Each row has two labels, one from each of two sets.
[-31,-2,7,2,22,10,35,5,-70,-20,16,-4,27,14,-10,16,-7,9,12,-8,34,-2,-31,10,-6,3,-37,10,-13,-13,-9,12,-10,13,-11,-7,2,-20,3,2,1,-24,7,-19,6,-16,-19,12,4,8,-7,66,-2,-18,0,-4,-29,9,-3,-26]
E/Q235
[-4,16,-4,-10,-12,7,60,1,5,-4,-9,0,0,29,20,-3,14,6,11,11,-7,-1,-40,2,-39,-12,-15,14,-9,4,-22,2,12,3,4,1,-8,3,-30,-26,-9,-2,7,-6,7,-31,-10,-4,9,11,-2,24,-2,2,8,-12,-1,-46,13,46]
E/Q915
[16,-10,6,-5,-28,11,51,1,-9,4,-18,18,-11,10,-1,-3,1,9,1,24,16,-1,-41,-8,-7,-16,-1,9,7,25,-20,-7,13,-10,14,-21,-1,-7,-4,1,-6,-7,5,3,0,-7,-2,-9,-16,19,9,4,-19,26,14,7,0,-15,-3,11]
E/Q915
[-25,8,-4,-2,19,-1,66,-2,-1,-10,-3,-7,20,2,-18,77,-7,-3,7,-3,5,0,-34,13,-16,15,-12,9,-18,-9,-4,-45,0,10,-3,-5,12,-8,13,-2,3,-15,3,-9,-1,-17,-13,-5,7,8,3,36,0,-12,8,27,-12,4,-10,10]
E/Q235
[-13,0,5,-17,10,10,40,-24,2,-3,6,13,-12,4,11,-12,-2,-29,7,3,13,4,-20,10,14,-17,-15,-5,-27,25,-13,-11,10,-21,1,-7,12,1,10,-24,-11,-2,1,2,5,-2,29,-10,-4,-11,-14,6,7,-13,4,8,-5,-3,4,-38]
U/Q915
[2,-7,6,-9,-16,13,14,-9,-11,-6,-6,-9,13,32,17,7,-12,5,18,-5,48,14,-24,-5,11,9,-22,15,4,7,-39,-6,5,-6,-5,-9,4,-6,9,-20,-14,-11,11,-6,-1,14,-14,-17,-3,21,-6,47,-6,-23,14,-25,61,-29,3,-8]
E/Q534
[13,6,5,-19,15,-25,-4,-5,-5,0,0,0,14,4,3,4,9,4,4,89,16,9,-62,9,-21,-2,-19,30,3,1,-21,6,2,0,-2,5,8,-10,-12,-9,0,-16,-2,-3,9,3,-21,-47,3,17,0,37,4,-9,14,-2,-3,-28,0,-1]
E/Q235
[-18,8,2,-3,17,2,7,4,16,-3,-1,-23,5,-7,-14,-15,-18,-1,4,-11,16,3,3,-18,-3,-3,-13,12,-14,-13,3,5,-7,23,5,-17,0,-5,1,7,1,-17,40,-1,12,8,-25,3,6,6,-9,24,8,-52,-7,5,17,19,3,4]
E/Q534
[-4,19,-4,1,2,9,25,4,7,-7,-21,-2,10,13,-13,-4,-3,7,-10,-6,-6,24,-31,4,-20,10,-3,11,6,-2,-5,-7,6,-5,5,15,11,-8,9,6,-18,7,-8,5,-4,-8,-16,-7,1,14,-3,28,-5,5,-9,-16,-9,-6,15,4]
E/Q915
[-16,9,22,7,26,11,73,-25,-30,-9,-33,15,-28,-26,-11,10,-11,-39,2,-24,51,-7,-73,2,7,-10,-45,-12,-19,62,-52,-12,15,-31,14,-14,10,6,19,-6,8,-1,-2,12,14,15,35,-30,-13,7,14,3,-14,0,10,15,-10,-6,-18,-36]
U/Q235
[-5,4,-7,13,23,21,24,-20,-20,-8,3,-3,-14,11,-12,12,11,-27,-8,2,-9,-10,-46,1,1,3,-20,-18,-1,22,-20,-35,-5,-32,-14,-16,13,-1,26,27,-3,-11,-13,-4,-14,10,46,-13,-26,4,7,-13,6,55,7,7,-17,5,-6,-68]
Z/Q297
[-1,-3,12,6,-8,1,33,2,18,-15,-12,-1,-4,0,-1,9,-6,-30,-7,-3,16,-4,-21,3,24,13,-23,3,-15,23,-19,-18,1,-6,7,-6,9,11,5,-11,1,-39,-24,7,15,6,20,-2,5,-5,-7,14,-7,-7,14,9,-30,-5,-8,-14]
U/Q235
[-15,21,4,-14,31,15,25,0,-7,12,0,10,-7,8,11,-6,8,19,15,7,-3,6,-35,-8,-32,-8,0,4,1,3,5,-6,4,-11,-8,-16,-10,-17,-3,-9,-13,12,22,-3,-6,0,10,11,-1,25,7,10,-13,25,3,-26,8,-7,14,8]
E/Q297
[0,23,4,-14,10,13,-22,-15,0,-16,18,-19,8,-14,-18,-28,17,4,-18,-8,-17,-4,-8,9,15,-11,-26,12,2,-6,-29,-5,-18,1,-3,-1,13,36,41,28,-36,16,-24,-12,3,-13,-1,11,19,16,-26,5,-13,-13,-53,-7,-2,32,20,-40]
Z/Q915
[-3,24,9,-5,17,0,57,-25,5,0,-13,18,-47,35,7,1,9,-5,-20,9,-57,11,-27,10,-10,7,-3,-17,20,13,1,-27,-4,-5,19,-12,-1,6,29,-24,-3,-16,4,3,7,-21,47,7,-1,-2,-7,15,1,27,-11,15,-5,-21,26,-27]
U/Q297
[0,1,53,-2,15,-1,53,6,-4,-20,-15,-6,-1,3,-15,-7,2,-7,-12,-11,18,-11,-30,-13,0,-5,-10,27,-7,16,-14,-4,4,-4,-3,9,6,-4,15,2,4,6,-3,12,12,-18,1,-8,14,10,-2,30,-13,-12,-6,3,-17,22,-7,6]
E/Q235
[-2,2,1,-9,15,11,69,-12,-11,-19,-1,-13,4,31,-5,18,1,15,-4,-6,10,-7,-51,-26,-20,-3,-29,5,12,6,-17,-2,5,-3,10,-20,-36,-25,-3,-18,-19,-12,-3,-4,5,-51,1,-13,-4,23,-5,52,-12,-11,-8,-5,-32,8,12,-5]
E/Q235
[-21,5,25,-24,-7,15,-1,-11,4,-19,7,4,0,33,4,-4,-6,5,14,-1,-5,-1,-20,16,22,3,-17,-2,-7,13,-18,-14,5,-8,6,-5,-11,3,6,-11,-9,-39,-8,4,2,10,38,-1,13,-13,-19,30,-5,-7,-2,10,-26,-25,-1,-56]
U/Q915
[-19,19,-2,-7,17,9,43,3,6,-14,6,-5,21,14,-24,4,-5,9,-8,6,-2,0,-22,1,-15,3,-12,21,-9,-18,2,-6,1,8,-8,-3,-1,-11,23,4,-10,-7,12,8,2,-4,-19,3,-14,15,-10,58,-16,-1,-29,53,-7,4,4,9]
E/Q534
